Group, then class
[ -9  -5 -11   3  10   8  -8  -1  -3 -12  -2   7   0 -19   9  -4  -9   7
  -4 -14   3  -3   1  -6   0  -7  -3   1  -7  16  -9  -6  -1   3  -7  -2
  -8  -3 -27  -5 -26  -2  25  11  -2  13 -15 -10  27   7   7  -1   9  -4
   1  -1  18   1  -4   3   9  -2   3  10  -8   1   6  12] : HB:(33)
[ -6  -9  -8  -1  12   5   4  -6   3 -13  -6  -6  10 -38  12 -11 -13   9
  -7  -1  -2   2   2 -15  -9  -8  -9  -7  -4  18 -20  -8  -9   3  -7  -2
 -15 -11 -44  17   6  -9  29  22   4   6 -32 -13  48   9  -1   2  20 -11
  -7   4  28   1  -3  -4  21  -5   8  16  -9   0  18  12] : HB:(37)
[ -5 -11  -2   5   5   3   2 -12   7 -10  -3   0   0 -18   8 -12 -19  15
  -2  -5  -1   5  -1 -11  -3 -10 -22  -2   0  12  -1  -9  -7  -7   0   2
 -13   6 -25  -1  -9  -6  20  18  -4  -7 -23  -6  29  11  -1   1  18  -4
   0   5  13   4   2  -8  15  -3  -2   9  -1   2   9   8] : PC:(54)
[ -8  -6  -2   0   6   8  -3  -9   7 -17  11  -3 -20 -13  10  -9 -11   0
  -6   1   0 -13  -1  -4  -1  -9   8   1  -3  10  -2  -3   1  -2   1  -6
  -4 -14  -6   9  -1  -4   7   3  -3  11 -11  -4  20   5   2 -10   5   1
   3   0   6   2  -4  -2  10  -5   3   7  -3   4   5   6] : HB:(33)
[-12 -16   6  -2  10   5  -8 -10   2 -20   0  -4  12 -36  17 -19 -42  15
 -11   0  -5   0   0   6 -10 -17  16  -1  -6  19  10  -5   2 -10 -10   0
 -22   7 -43  10  12  -3  21  22  -7  19 -33  -4  45  16  -8  -3   8  -7
  14  -2  18   1   4   1  26  -9   5  16   3   4  11  14] : Rl:(52)
[-14 -14  -4   5   2   6   3 -17  11  -1   1   6  -2 -17  16 -15 -24   3
  -6   1  -5  12  -2  -9  -6  -9 -12  -2   1  16  -5  -8  -8  -3   6   0
 -15   7 -13   2  -1  -3  18  16  -3  -5 -17  -4  36  10   0  -6  17  -6
   0   3  11   5   4 -12  19  -4   1   6  -1  11   6  11] : PC:(54)
[ -8 -18   0  -4   2   3   3   2  -5 -13   0  -6   9 -17   1  -7 -23   5
  -4   9   0  -5   0   7  -4 -11   5   5  -6   5   4  -1   1  -4 -10   3
 -11   3 -23   2   9   0  14   8  -6  -2 -18  -3  24   8 -19   2  -2 -10
   7  -2  11  -1   2   6  13  -6   3  11  -5   1   6   9] : Rl:(43)
[ -9 -13   3  -1   6   7   6   1  13 -20  -6  -5  13 -24   6 -13 -35  15
  -7   6  -4  -7   0   6  -1 -18   2   0 -10  10   4  -2  -6  -4 -11   6
 -22  -2 -31  -2  10  -2  18  15  -5   2 -25  -2  37  11  -5   2   8 -11
   5   2  19  -2  -5   1  11  -6   7  11  -7   6   8   9] : Rl:(43)
[-15 -16   7  -4  16   8  -2  -3  -7 -18  -5  -3  10 -60   6 -12 -23   3
  -8  17  -5  -4   0   8  -3 -21  10  -1  -7  13   5  -7   6  -3 -12  13
 -14  -8 -38   2  15   1  16  12  -4   9 -26  -8  36  20  -1  -1  -3  -7
  12   0  21 -16   4   5  14  -5   4  14  -2   2   9  17] : Rl:(52)
[-12 -18   8  -4   5   6   2  -8   2 -15  -2  -3  10 -23   8 -11 -33  13
 -12   4  -2  -5  -1  -3  -3 -18  15   2  -4  11  16  -6   4 -15  -7   3
 -15   5 -30   2   2   0  13  13  -7   7 -23  -3  35  10  -6   0   9  -8
  11   1  11   0  -1   0  12  -9   5  15  -2  11   7  12] : Rl:(52)
[ -8 -11  -3  10   3   4   1  -2   4  -2   1   1  -2 -18   5 -11  -8   2
  -5   2   0  11   1 -11  -3  -6  -7  -8  -6  15 -10  -5  -9   3  -4  -6
 -11   1 -15  15  -1  -7  11  11   0  14 -17 -17  30   7  -2  -7  12  -4
  -4   1  16   4  -2  -6  15   6   5   7  -1  -1   8   9] : HB:(37)
[ -1  -4  -8   7   9  -2  -1  -5  -3  -3  -5   2   0 -15   5  -2   8   7
  -1  -3   6  -2   2 -13   5  -2 -11  -9  -3  13 -15  -1  -7   8   3   0
   0  -9  -8   7   4   3  11   7   0  12  -7  -8  17   2   0  -4   8   0
  -4   0  16   1  -8  -5   7   0   6  -6   1  -3   8   1] : HB:(37)
[-11 -10   0   4 -12   0  -5 -11   9 -11  -3   1  -1 -22  12  -6 -22  -4
  -5  -3   1   1  -3  -9  -9 -12 -15   2  -1  25  -7  -5  -2  -5   9   1
 -16  -3 -23   4   2  -4  20  11  -7  -2 -27  -8  35   8   2   1  17  -7
   2   4  12   8  -2  -3  16  -5   0  -4  -3  -4  10   4] : PC:(54)
[-11 -10  -4   4   4   6  -2 -10   7   4   4   2  -5 -20   9  -4 -23  10
  -4   2   2   2  -5  -8  -5  -2  -2  -4  -7  16   3  -8   2   4  -4  -1
 -11  -2 -17  11  -3 -10  11   9  -4  18 -20  -5  30  13  -2  -6  13  -2
  -1   3   9   5  -1  -9  14  -6  -6   6  -3   2   6   6] : HB:(37)
[ -2  -2 -10   5   6   2  -2  -8   5  -4  -3  -9   3 -12   8  -3   3  -4
   0  -4  -6   5   2 -11  -5  -2 -14  -2   3   3 -24  -5  -3   1  -6   3
  -2   5 -17   2   9  -6  12  10   4  -7  -7  -6  11   0   0  -1   6   4
   1   0  14   1   1   6   1   1   1   2  -2  -4   6   6] : RM:(39)
[ -4  -9  -3   4   2   2   8 -10   9 -10  -5   3   2 -19   7  -6 -24  16
  -3  -1  -1   6  -1  -7  -5  -7 -16  -3  -2  17  -5  -8  -3  -1   1   1
 -16   1 -14   5  -1  -3  18   4  -6  -8 -23   0  27   7   3   6  18  -5
   0   3  13   3  -5  -5  15  -1  -3  11  -5   8   7   8] : PC:(54)
[ -8 -13   0  10   4  -3  -3  -4   6  -6  -9  -2  -1 -18   4   1  -8  11
   3  -7  -1   3  -5 -11   1  -5 -24  -1  -3   6  -7   1  -2   2   3   3
 -13  -9 -10  -2   5   3  16  14  -6  -7 -25  -5  15   5   4   4   6  -7
  -5   4   9  -8  -4  -2   9  -3   1   7  -8   7   6  -1] : PC:(54)
[-15 -10  -3   4   3   8   4  -6   6 -14  12  -3   3 -14   5 -10 -20   0
  -3   1  -1   5  -2  -4  -1  -9  -5   0  -7  15  -2 -13  -4  -4   2   0
  -6   4 -17   6   3   0  13  12  -2   7 -25  -7  29  11  -4  -4  10  -5
  -3   4   3   5  -6  -7  13 -10   4   5  -4   4  12   8] : RM:(39)
[ -8 -10  -1  -1  13   0  -2 -11   3  -8  -3   4   2 -27  12 -13 -15   6
  -9   2   1  -1  -2 -11  -4 -10  -3  -7  -5  15   2  -3   4   5  -2   1
 -13   0 -26   8   4  -4  17  17   1   5 -24  -6  33   6  -4   0  14  -2
   4   4  15   1  -4  -4  13   7   0  10  -2  -4  10  13] : HB:(33)
[-12 -10  -4   1  -2   0  -1 -14   2  -9  -6  -2   6 -15   9  -5 -26   7
  -3  -5   1   5  -2  -3  -2  -6 -10   1   0  27  -1  -6  -3  -2   0   7
 -19   3 -21  -3   3   1  16  23  -6  -7 -26  -1  32   6  -3   5  23  -7
   1   5  11   1   1  -6  17  -6   4   5  -9  10   7   4] : PC:(54)
[-15 -15  -6   7   7   6   0  -5   6 -13   1  -1  -2 -29  13 -12 -25   6
  -4   5   0   1  -3 -10   0 -14  -7  15 -13  22  -2  -8  -2   4  -4   7
 -19  -7 -24   2   7  -7  25  17 -11   8 -31  -9  39  10   1   2  16  -9
  -2   3  17   5  -6   2  16  -4   1  13  -3   9  -3   6] : RM:(34)
[ -5 -15   6  -3   5   9   4  -3   1 -15   3   0   5 -15   4  -8 -28   5
  -9   0  -4 -10  -3   5  -5 -11  17  -1  -7   7  17 -10   8 -16  -5  -4
 -11   9 -28   5  10   1   8   9  -4  10 -13  -7  18  14  -2  -4   4  -8
   6  -4  17  -5   0   2   5  -7  -1  10   4   3   0  10] : Rl:(52)
[ -1 -14   5  -3   7  -4  -2  -3   1  -9   3  -1   8 -13   1 -12 -24   6
  -9   4  -1  -6  -4   3   3 -12   7   3   1   7  10  -7   3  -7  -4   1
  -5   5 -21   4  10   1   8   8  -1  10 -13  -4  24   4  -5  -3   2   4
   7  -4  13   1  -3   6  10 -10   3   8  -2  -6   3   8] : Rl:(52)

Group, then class
[ -2   2  -6  -7  -2   2  -2  -4   3   7  -2  -4  10   2   2  -1 -10  -3
   6  -6  -7   0   6  -8   3  -6  -2  -2   9   1  -3   3   5   3  -4   8
   0   4  -4   4   0   5  -3  -1   6  -2   1  -2  -8   4   2   9  -3 -35
  -8   6 -16 -11   5  -2  -9  10  -5   2   2   5   8   2] : E:LH
[  1   1  -4  -1  -2  -3   8   4  10  -1  -8   5  -7  -3  -8  -4  -1   1
   0   5  -2   0 -14   7   4   7   2   4   1  12   4   7   4  -1  -2  -1
   3   6  -7  -2   3   0  -2   0 -34  -3  -3  -1   2   3   2  -6   1  31
   3  -1 -14 -10   2  -9   6 -11  -3   0  -3   6   4  -2] : R:CF
[  1   7  -5  -5  -1   1  -9  -8 -11   8 -12  -9  17   4   3  -6 -12  -2
   6   1   0  10   0 -13  -3  -2  -5   1   8  -1  -3  -3  -1   5   0   7
  -4   5  -2   0   0   5   4   2   3   2   3   0  -4  -6   4  11 -13 -20
 -13  10  -4  -5   5   2  -8   7  -6   4  -3   2   9   5] : E:Rp
[ -1   6 -12  -8   2  -2  -1  -4 -11   2  -9  -1  12   2  -3 -24  -8   0
   0   2  12  -5  -1  -7   9  -9  -2   3  11  12  -1   2  -1   5  -8   0
  -3   1 -10   1   0   5   0  -1  -2  -1   0   0  -1   4   4   0   3   8
  -9   9 -14  -4  -2  -5  -9  12  -5   5  -5   3   8   7] : E:Rp
[ 3  7  5 -9  2 -4  2  1 17  5  2 -3  1  1 -1  1 -7  6 -3  1  4 -1 -9  4
 -9  4  3 -1 -3  3 -2  1 -2 -2  7  3 -4  5 -2 -3  1 -5 -2  3  0  0 -1 -1
 -2 -2  3  0  1 -7 -1 -1  3 -1  1 -4  3 -7 12 -1 -4  3  3 -1] : H:JM
[  2  -2   4  13  -3  -6  -6  -3 -18   0   1  -3  -2   4   1   6  -3  -4
   5  -3  -3   0   1  -1  -4   4   8  -8   8  -1   8  -2   4   4  -2  -3
   1   4   3   4  -4  -7  -3  -4   3  -3  -2   6   6   0  -5  -3   3  11
  -2   3   1  10  14   0  -7   0  -1  -7  -3   5  -1  -3] : K:ZQ
[ -5  -2   2  -6   1   0   7  -7  10   3   6 -14  -3   0   0  -4  -9   4
  -5  -5  -4  -2  -3   7  -5  12   0  -5  12   1   3  -6  -2  -2   3  -1
  -2   1  -3  -1   0 -10   0   1  -5   1  -3   5  -3  -3   2  -5   5   1
   8  -2   4  -3   6  -6   9 -11   3   1  -8   9   1 -12] : H:JM
[ -7   9   4  22  -4  -6  -8  -5  11  14 -11  -6  -5   4  -1   4   3  -5
   4  -5  -3   2   8  -4  -5   1   0  -7   8  -4   3  -3   2   2   0  -2
   0   3   1   4   0   0  -3 -14 -19   5  -2   2   8  -1  -9  -7   0  37
  -1   2  -3   6   9  -1   3  -7  -3   1  -9   8   3  -4] : K:NL
[  2   2   0   0  -5   5  -1  11   0  -1  10  -9  -4  -5  -2  -7  -9   1
  -3   2  -1  -1  -6   1 -10  12  -3  -7  13  -1   8   2  -3  -2   5   4
   1   2  -6  -1   0  -2   1  18   3  -2   4   1  -1   0   7   5   2 -32
   2   3  11   4   8   8   0  -6   5   0  -6  14   2  -2] : H:JM
[  0   4   4   8  -7  -2   1   4   9   9   0  -4  -2   0   0   3   0  -4
  17  -4  -2  -2   5   2  -9   5   0  -2  14   3   3  -1  -1   4  -4  -1
  -9   1   0   0   0  -4  -2  -2 -18  -1  -4   1   8   6   0  -7   1  37
   1  -2  -3   4   8  -1   2  -3   1   1  -9   4   6  -1] : K:NL
[  5   1   6  19   0  -1  -3  -8 -30   5   7   2  -6  -1   1   9  -2  -3
  -3  -6  -5  -4   0   2  -6   2  -2  -7  14   2  13  -1   3  -2   0  -2
  -8   3   2   2   1  -2   3   0  -3  -5  -2   6  10  -2   1  -3   4  13
   5   3  10  14  14   1   0  -1   5  -9   2   4   0  -2] : K:NL
[  1   0  -6  -4  -5  -2   9   7  16   2  -3  -7   5  -2  -4 -12  -8   5
  -6   5  -7   0   5   5  -3  11  -1   1  10   4   0   3  -2  -9  -3   8
   7  -2  -5   0  -1  -2  -7  -2 -18   0 -17  -5  -9  -4   8  -5   1 -18
   1   1 -10 -13   2 -11  10   0  -3   2  -8   9   9   1] : R:ZN
[ -3   4  -1  -3  -2  -3   0   4  14   5   2 -13  -3   3   2 -11 -13   3
  -3   1  -1   1  -7   5 -10  14   0  -6  18  -5   5   1  -5  -4   5   3
   4   0  -2   5   0  -5  -7   4  -2   2  -5   4  -5   2   5  -2  -1  -8
   6   3   7  -9   7  -2   5  -9  -2   2 -11  10   3  -5] : H:JM
[ -2   3  -3  -2  -5  -1   0   4 -13   4   6  -3   0  -3  -1  -5  -7  -2
  -1  -6  -5  -3  -7   3 -13   6  -1   6  16   4   8  -2   5   0  -3   4
  -1  -1  -2  -7   1  -3  -9   2   0  -4 -10   3   4   2   6   2   9  10
   5  -1   8   5   9   3   0   0   3   1  -7   3   1  -2] : K:ZQ
[ -6   5  -8  -6   0  -3  -1   6  -5   2  -7  -3  17   5  -7  -9  -6   1
   3  -2   1   0   5  -1   3  -5  -2   3   4   2   5   0  -5   1  -3   5
  -3  -4  -5   3  -3   3  -1  -2   8   3   2   5  -1   1   1   6   0  -1
  -6   0 -12  -8  -5   2  -7  16  -8  -3   7   2   7   2] : E:LH
[  0   7  -3   5   2  -3  -7  -3  -9   3  -1  -8   3   4   4   0 -10  -1
  -2   6   0  -3  -1   1  -4   8  -4   1  13   0   7  -2  -4   0  -1   8
  -1   8   4   3   0  -9  -1   4   3   1  -1   5  -4  -1   6   2   6   4
  -3   4   5   6   3   1  -2   4  -1   1  -6   5   2   0] : K:ZQ

Group and class of each row
[ 3 -4  1  3 -1  5 -3  0  1  0  0 -2 -4  0  1 -1 -4 -4  4 -5  2 -1  3  0
  2  1  0  1  2  0  5  0 -3  2 -1  8 -9  3 -1 13 -2  4  0  3 -2 -1  0  0
  1 -3  2 -5  0 -3 -3  3  0  0 -3 -2 -2 -2  1 -4 -1 -2  1 -2] : JN:J
[  7   1   1   0  -2   8  -2   0  -1   0   7  -1   1  -2  -3   1  -2  -8
   8 -11   2  -5   5   1   2   4   5   6   2  -2   0  -3  -5   1  -3   8
 -17   1  -1  18  -1   4   1   3  -2  -1   1  -8   2  -3   0 -11  -4  -1
   1   3   3   0  -3  -2   1  -1   4  -4  -3  -6   0  -1] : JN:Z
[10  0  2  1 -1  5 -2  1  3 -1  3 -1  0 -1  4 -3 -2 -4  7 -8  3 -5  2  0
  3  1  1  4  2 -1  3  0 -4  3 -3  9 -9  4 -1 18 -3  2 -1  6 -3 -3  1 -5
  3 -1  0 -9 -1 -3 -2  1  1 -1 -5 -3 -1 -1  1 -7 -4 -2 -1 -5] : JN:J
[ -6  -9  -2   5  -1   3  -5   0  -4   2  -4  -3  -9   1  -8   2  -3   0
  -2   2   1   6   3   1   0   3  -3  -5  -4   1   6  -2   0   1   2   1
 -11  -1   1  -6   2   8  -1  -4  -3   1  -1   8   0  -1   0   3   0   2
   1   3  -3   1  -3  -3  -4   2  -1   5   1   1   0   1] : JC:D
[  7  -3   0   3  -4   5  -4   1   0  -1   0  -6  -3   0   0  -3  -4  -4
  11  -7   4  -5   7   1   2   4   1   0   1  -1   8  -1  -6   2  -1  12
 -16   3   0  18  -2   6   0   4  -3  -3   3  -2   4  -3  -1  -8   1  -2
  -1   1   2  -2  -6  -3  -2  -1   1  -2   0  -5  -2  -3] : JN:Z
[  8  -1   1   0  -3   6  -2  -1  -1   2   0  -5   0  -1  -1  -1  -1  -5
  10  -4   5  -3   5   1   1   1   0   1  -1   0   4  -3  -4   3  -3   9
 -11  -1   0  18  -2   4   1   3  -5  -3   4  -2   3  -2  -2  -8   1  -2
   0   2   3  -3  -4  -3   0  -1   2  -2  -3  -4  -1  -3] : JN:Z
[  8   0   2   1  -2   6  -3  -1   1  -1   4  -3  -1  -2   0   0  -3  -6
   9  -8   3  -5   3  -1   3   2   2   4   4  -1   1  -2  -6   2  -4   9
 -11   1  -2  18  -1   2   1   6  -1  -3   2  -4   2  -3   3 -10  -2  -1
   4   2   1   0  -4  -2   2  -1   1  -4  -2  -4   1   1] : JN:Z
[-10  -6  -3   4  -1   3  -3  -2  -4   2  -2   0 -10   2  -8   3  -3  -3
  -4   3  -2   7   4   0   0  -1  -3  -2   1   1   4   0   1  -1   1  -3
  -3  -1  -2  -7   1   5  -1  -4  -1   3  -1   7  -4  -4   5   7  -2   2
   1   5  -3   2   3   0  -1   0  -1   4   2   0   4   6] : JC:X
[ -8  -4  -2   2   0   0  -3   0  -5   0  -2   0  -7   1  -7   2  -2   1
  -5   1  -2   5   0   1  -1   3   1  -4  -1   1   2  -2   2  -1   2  -5
  -4  -1   1 -10   3   4  -2  -4   1   3  -1   6  -4   0   2   7  -2   4
   3   3  -5   1   1  -1  -2   3  -1   7   2   0  -1   3] : JC:X
[ -6  -5  -2   3   0   2  -1   1  -3   1  -1   2  -4   1  -6   2   0   1
  -7   2  -1   7   0   1  -1   1  -3  -2  -3   1   0  -1   3   1   2  -4
  -4  -1   0 -12   3   3  -1  -4  -2   2  -3   4   0  -1  -1   3  -2   2
   1   2  -2   2   0  -1  -3   1   0   3   2   2   0   0] : JC:D
[ -7  -6  -3   3  -1   2  -3  -1  -3   5  -5   0 -10   1  -7   2  -2  -2
  -2   4  -1   5   3   2  -2   0  -2  -5   1   2   6  -1   2  -1   3  -3
  -3  -1  -1  -6   1   5  -1  -4  -2   2   0   6  -3  -2   3   8  -1   1
   1   6  -4  -1   2  -1   0   2   0   5   2   0   2   2] : JC:X
[ 6  0  2  2  0  2 -1  1  5 -3  2 -2 -1  0  5 -3 -2 -3  6 -6  0 -5  3 -2
  3  0  1  3  4 -1  4  2 -4  1 -2  7 -5  5 -1 14 -2  1  1  5  0 -2  1 -3
  0 -2  2 -5  0 -2 -3  1  1  0 -2 -1 -1 -3 -1 -6 -1 -2  0 -1] : JN:J
[ -6  -6  -2   2   0   4  -2  -2  -3   5  -3   2  -7   1  -8   4  -1  -2
  -6   5  -1   8   2   2  -2  -2  -5  -2  -3   3   0  -2   4   1   2  -5
   1  -3  -2 -11   1   4  -1  -4  -5   3  -1   5  -1  -2   0   5  -1   1
   1   5  -2   0   2  -1  -2   2   2   2   1   2   2  -1] : JC:D
[ 5 -2  2  2 -1  6 -1 -1  1  0  3 -1  0  0 -1  0 -1 -5  3 -6  2 -1  4 -1
  2  2  0  3  0 -1  0 -1 -3  3 -3  7 -9  1 -2 13 -1  2  0  2 -3 -1  0 -3
  2 -3  1 -9 -1 -2 -1  2  2  1 -4 -1 -2 -2  0 -5 -1 -2  0 -1] : JN:Z
[ -5  -2   0   1  -1   2  -1  -3  -4   5  -2  -1  -6   0  -9   4   0  -1
  -5   8   1   5  -3   0  -2  -1  -4  -3  -2   2  -2  -3   2   0  -1  -5
   4  -6  -1 -12   1  -1  -2  -4  -2   3   2   9  -2  -2   3   4   2   3
   4   2  -3  -1   1  -1   0   2  -2   6   1   3   3   4] : JC:D
[  5  -2   1   1  -2   7  -3  -1  -1   0   4  -2  -2  -1  -3   1  -2  -6
   7  -7   3  -4   3   0   2   3   2   3   2  -1   2  -2  -4   1  -3   7
 -13   1  -1  18  -1   4   1   2  -2  -1   1  -3   2  -3   2  -5  -2  -1
   1   3   1   0  -3  -2   0   0   2  -2  -2  -4   1   1] : JN:J
[-5 -5 -2  3  0  3 -3 -1 -2  2 -4  0 -8  2 -4  2 -2 -2 -3  4 -1  5  3  1
 -1 -2 -4 -2  0  2  4  0  1  0  2 -2  0 -1 -3 -6  0  5  0  0 -2  2 -1  5
 -2 -3  1  5 -2  0 -1  3 -2  0  2  0 -1  0  0  2  1  1  2  1] : JC:X
